Here are made-up elements, facts about them, and rows of numbers that follow some of those facts. Name the element behind each unnamed row.

Known rows:
[ -4 -14   0  -1 -22  23   8 -33  23 -56  18   1   3  -8   8 -41  -8  20
   0  -1 -17 -23  -3  -5  26]: Z_453
[-12 -48   2 -12  26  -6  -2   6 -28 -36 -11  14   2  18 -22 -47 -16 -20
  -2 -21 -23   6  -5 -29 -32]: Z_70
[-10  15 -20  -8  11 -10   6  29  10 -33  -6   9  51  -8   4  22  17 -12
   3  11 -29 -17 -26   2  15]: Z_50
[ -2  10  23 -32   2  11   3   4  -8  13  -7  26   9  -6   9   5 -13   3
   0  -3  31  13  13  11 -15]: Z_836
[ -2   0  30  15  -1  17   3   9  18  -3  15   7 -44  -5   7 -27   4  11
  -1  -8 -13   2 -24   8  32]: Z_867
[ -2 -10 -17  24  -3   5   7   0 -13  16 -10 -16 -21   5  -3   2  -4 -21
  -2   2  24  27 -18  32  30]: Z_323
[  0  53   2 -18  -5   8  11  -2  -6  24 -13  11 -11 -12  -6  10  -5  -5
  -8  -7  41   8 -15  13 -36]: Z_440
[-10  48 -37   6  -3  -8   7   4 -16  -9  10 -21 -31  -6   0  34  15   8
  -2  13 -18 -12 -35   6 -17]: Z_753
[ -9 -34  25   8   9 -21 -11 -14  -6 -18 -36  17   3   4   1 -29  15 -17
  16   0 -20  17   4 -10 -24]: Z_82
[ -1  18   7 -30  -1  13   4   6  -5  16  -4  31   7   1   9   6 -10 -13
   1   1  27   6  26  -4 -20]: Z_863
[  4 -22   9  24 -10   9 -16   1  10 -17  18  15  -3   5   6 -47   3  17
  -1   2 -24  -6 -21   1   4]: Z_667
[ -9   7 -23 -12   1  -2  -3  12 -17 -13  20   3 -10   2  14  25  13   6
   6  22 -18 -12   4  -2   2]: Z_941
[ 17 -14  -5   4   2  -3  -5   0  -4  12  10 -22  28  -5  12   1  -3   6
  -5  -6  16 -14  19 -22  -5]: Z_878
[ -9   1 -14 -18   8  -4  10   4 -13   8  13  10 -26  -2   2  26  12  14
   4  20 -20 -13 -14  17  15]: Z_900
[  2  -1  11   7  -4  10  -5  -8  25  11  22  20 -12   8   3 -39   9  20
  -2  -9 -34  -9 -28   2  22]: Z_407
[ -6  -7  46  17   2  10 -16 -12  40  -6  -7  15 -14   2   4 -29  11   8
   2   8  -9 -15 -14   1  21]: Z_880
[  1 -11  26   7  -3  16 -12  -1  37  -9  17  -3  -9  -2   4 -29   3  26
  -1  -8 -10   2 -17   2  12]: Z_851
[-13   9  -2   8  12  -7   1   0  -8  -2  -6   4 -13  -4   4  24   1  11
  11  31 -18 -20  -1   4  15]: Z_794
[  5  22  12 -25   2   8   2  -3  -9  14 -10  28   7  -6   9   4 -19   5
  -2  -2  23  10  15  13 -19]: Z_548
[-16  21  -4   0  17  -3   1   6 -20   6  -2   5 -17  -8  -5  26   2  17
   9  32 -17 -21  -3   7  18]: Z_212

Facts:
Σ: refers to; ω: is of sort
Z_10 {Σ=Z_580, ω=739}
Z_104 {Σ=Z_323, Z_263, ω=184}
Z_113 {ω=739}
Z_153 {Σ=Z_410, Z_409, Z_851, Z_288, ω=739}
Z_174 {Σ=Z_47, Z_656, ω=739}
Z_178 {Σ=Z_863, Z_409, ω=184}
Z_204 {ω=790}
Z_212 {ω=140}
Z_219 {Σ=Z_812, ω=790}
Z_228 {Σ=Z_440, Z_766}
Z_254 {Σ=Z_880}
Z_263 {Σ=Z_495, ω=476}
Z_270 {ω=733}
Z_283 {ω=739}
Z_287 {ω=476}
Z_323 {Σ=Z_867, Z_113}
Z_324 {ω=739}
Z_359 {ω=476}
Z_407 {Σ=Z_900, Z_219, ω=790}
Z_409 {ω=733}
Z_440 {ω=184}
Z_453 {Σ=Z_270, ω=790}
Z_476 {Σ=Z_63, ω=140}
Z_484 {ω=739}
Z_495 {Σ=Z_484, ω=184}
Z_50 {Σ=Z_283, ω=140}
Z_525 {Σ=Z_374, Z_153, ω=476}
Z_527 {ω=140}
Z_548 {Σ=Z_410, ω=184}
Z_580 {Σ=Z_324, Z_212, ω=476}
Z_586 {ω=476}
Z_63 {Σ=Z_409, ω=844}
Z_634 {ω=844}
Z_646 {Σ=Z_410, Z_836, Z_63, ω=790}
Z_656 {Σ=Z_874, Z_410, Z_851, Z_878, ω=733}
Z_667 {Σ=Z_288, ω=790}
Z_671 {Σ=Z_878, ω=739}
Z_677 {Σ=Z_863, Z_527, ω=184}
Z_70 {Σ=Z_594, ω=476}
Z_700 {Σ=Z_863, Z_527}
Z_701 {ω=140}
Z_720 {Σ=Z_580, ω=739}
Z_728 {Σ=Z_671, ω=844}
Z_730 {Σ=Z_283, ω=184}
Z_753 {Σ=Z_440, ω=140}
Z_766 {ω=844}
Z_794 {Σ=Z_580, ω=140}
Z_812 {Σ=Z_874, Z_359, ω=733}
Z_82 {Σ=Z_254, ω=476}
Z_827 {Σ=Z_874, ω=140}
Z_83 {Σ=Z_287, ω=140}
Z_836 {ω=184}
Z_847 {Σ=Z_586, ω=140}
Z_848 {Σ=Z_874, Z_548, Z_476, ω=739}
Z_851 {ω=790}
Z_861 {Σ=Z_178, ω=739}
Z_863 {Σ=Z_527, ω=184}
Z_867 {ω=790}
Z_874 {Σ=Z_548, Z_287, ω=733}
Z_878 {Σ=Z_410, ω=739}
Z_880 {ω=790}
Z_895 {Σ=Z_113, ω=184}
Z_900 {Σ=Z_495, ω=140}
Z_941 {Σ=Z_700, Z_409, ω=140}
Z_969 {Σ=Z_880, Z_794, ω=140}

Name these rows:
[  1  20 -45  31 -13  -2  -3 -12  10  20 -11 -37   5   4 -12   2   7 -23
 -10  -5  31  18 -41  19  -9] | Z_228
[ -6 -28   7  -8  14 -10 -11  -2  -6 -11  -6  -6  -7 -12  -2 -23  -1  13
  11 -17 -15  38   1   5 -24] | Z_287
[-10  17 -25  -6   9  -6 -11   3 -22 -20   5 -20 -28  -5  19  24   5  24
   3   1 -26 -15  -5  24   2] | Z_83
[ -2 -32  11 -29 -32   6  16 -21  29 -47   7 -15 -28  -8 -12  32 -13  10
  -1  -9 -15 -24  16 -20   8] | Z_270
[ -1  78   4  11 -16  -9  21   1  -7 -21  -2 -19  -5  11 -22  10  15   3
 -11 -13  -4  20  10  15 -35] | Z_766
[ 21   5  -5   7   4 -11 -10  -5 -10   1  24 -16  19  -5   9   6  -7  -5
  -3  -6  14 -10  17 -24   1] | Z_174
[  7  -2 -12  10   5   0 -15 -11  20   5   6 -29  10   5 -12  12  -3 -11
  -2   6  41  40 -18  29  23] | Z_47
[ -9 -46  -7   4  14   5  -5   4  10 -13 -15 -13   7  26 -29 -14 -18 -27
 -20   0  33   1 -18   5  14] | Z_594
[ -3 -47  -5   9   5  -9  -9   3 -14 -20  -4   0  -1   0  -2 -37  -1  -5
  15 -11 -16  30  -3  -5 -37] | Z_525
[ -1 -16 -29   7  -6   8  -8  -2   9  18   0 -23  22  14  -2  -2   7 -20
  -4   8  30  21  -5   8  14] | Z_700
[  3  23  10 -16  -1  11  17   3 -26  22 -15  42 -23  -3   9   3 -15 -16
   3  -5  20   1  12  15  -6] | Z_104
[ -7 -32  12  -9  12 -11  -1  -2  -9   7  -5  16   9 -10  -9 -27   5  18
   6 -11 -30  38  -6 -11 -16] | Z_359
[  4  18  18 -30   1   9  14  -4 -11  38 -13  43 -15  -2   2  -2 -13  -9
   1  -4  28   0   4  20 -12] | Z_495
[  0  29   8 -23   5   2   8  16  15  -6 -24  49  72  -8   1  -5  -7 -35
   0 -11  13  -4 -13   7 -10] | Z_730
[-13   3 -10 -20   7   3   4  19  -2  -4  25  -2 -15  -2   8  34  17   7
   6  27  -8 -11  10  -5  10] | Z_527
[  9  45   8   7  -8   3  23   4 -12 -41 -24 -12  25  28  -5   8  14  17
   3  -3 -20  23  29   6 -20] | Z_728
[ -5 -18   0  24  -1  -7  -9 -17  28  10 -39 -11  22   9  -3  -1  11 -25
  -1  16  35  11 -10  25  19] | Z_254
[ 10 -18  13  14  -1  -5   9   9 -21  15   6  -8 -20 -16  10   8  -7  -7
  -8  -3  15  -6  16  -8  25] | Z_113

The same elements again, as new rows of numbers:
Named rows:
[  0   8  -6   0   6   8   5  -4 -18 -21  -5 -12   1  -7 -25  34  -7  36
  15  25 -17 -19 -14  -9]: Z_848
[ 20   3  19  -1   5   5   4  -3   5  15  10 -21   4 -35  -5 -24 -26  -1
 -20  -5  10  18  10  22]: Z_204
[ 16  22  -6  17  19  -3  14 -27  13 -31 -24 -10  -8 -10  -1   6  34 -42
   4 -16 -13  21  17 -47]: Z_323
[ 17 -25   6  -6  34 -16  -7 -11 -13  20  -2   2   1  27  36  -1  -1  10
   6 -36  -8 -46  -3 -13]: Z_794
[ 13 -28 -18  -7  25   6 -17   0  -5   0   3  11  -7   7  40   9  -9 -15
  12 -10   4 -29   1  -1]: Z_969
[-23  21  13   1 -27 -24 -20  -6 -10  16  11  11  11 -11  -6   3  12 -15
   9  -8   8  10  -4  36]: Z_836
[-21  14   8  15   1 -30 -14   7 -20 -20  -9  32   8   4 -13 -18   4 -14
   9  -4  25   4 -31  15]: Z_677
[  5  -4   6  -5  20   2   1  12  -7  -4  11  -2   2 -33 -12 -29 -20  11
 -32  -5   8   2  17  -8]: Z_407
[ 16  16   6  -9 -32  -2   2 -15   5  -7 -13 -28   6  12  15 -11  14 -17
  12  -1   0  25  23  -7]: Z_374
[ 16 -13 -37 -21   0   1  -7   8 -37 -18 -23 -10   2 -13  42   6   5 -39
  14  20  14  33  16 -24]: Z_254
[-45  21 -20   9  -1  32  -1  12   2 -17 -29  -4  14 -18  23 -32  -1  25
 -18   9 -39 -26   7  -1]: Z_812
[ 17   9   5   0 -14 -15   3  -2  12   7  13 -29  21  -8  -7  20   3  28
  14  19 -13  -3 -19   6]: Z_324
[ 17  -8  -9  -4 -15  12   3 -13 -18 -22 -21 -10   7  10   2 -14  24 -14
   4  -1   6  16  22 -27]: Z_228
[  8   1  30 -18 -26  13   7   1   2  -4 -20 -26  -7  12   1   3   9 -28
  33   1 -10  36  26  -3]: Z_410
[ 23  16  18   4  14   2   5  -6  10  12  16 -22  -1 -41  -9 -17 -19  -6
 -24 -15   9  18   8  14]: Z_867
[ 13  -1   2  -4  16 -28  15   3 -17   4  -1 -18  19   5 -13  15   9  41
  10   8 -15 -19 -22 -20]: Z_10
[  5 -18  -1  -4  15  15 -14  -4  11  -6   9  12 -10  15  17   1  -4 -10
  13 -15   5 -37   1  -2]: Z_847
[-37   2   3   7  19  44  15  37  -4  11 -26  -4   1  -2   5 -17   9   2
  13   3 -34   0   3   5]: Z_656
[ 18  12   7  -9 -35   3   0 -13   3  -8 -10 -25   8   6  13  -6  14 -17
  14  -3   5  25  20 -11]: Z_67
[  4  -2   8 -11  29  -2   5  13  -5   0   4 -12  -1 -25 -13 -27 -24   4
 -28  -4  12   8  15  -7]: Z_667

Which element is each row?
[  0 -32 -18   5  -7  -2  -2  -5 -12   2   4   5 -11  12 -18 -12   4 -21
 -32  20 -37   0 -12  -3] | Z_728
[  8 -10   5   0   2 -33  30 -10 -14  31 -23  25  -4  23  18   8   9  48
 -21 -32  -7  16  -6 -23] | Z_580
[ 17  -5  -9   5  -3   1  -9  27  12  -5  20  28  -4  21   9   7 -20 -15
   6 -13   8 -51  29 -22] | Z_900
[-41  13  -4  19  -8  26   8   7  29  35 -16 -33  19   4  13  -9   1  -2
  -5   7  10  -3  -2  16] | Z_409
[ 15  -1 -20 -20  31  23 -10  -6  10  -6  32  14 -16  36  12 -11   2  -6
   7 -15  11 -29   0   8] | Z_50
[ 25  25 -21 -20   2   4  10  -3  18  -3  37 -24  12  19 -21  13  14  30
  17  25   1   7 -20  19] | Z_283
[  1   7 -16  16 -20  -5  27  28  10   7  -1  52 -15   9   2  28 -15  14
 -25  -6   8   6  25 -23] | Z_263
[ 18  10   0   3 -26  -9   7  11  15   0  20 -23  17  -6 -15  31  -7  24
  18  26  -6  -5  -6   4] | Z_484
[ -7 -26   1   1  19   9 -13  -8  23  -7   5  -1  -9  22  12   1 -11 -14
   4 -11  21 -32  -3  -8] | Z_941

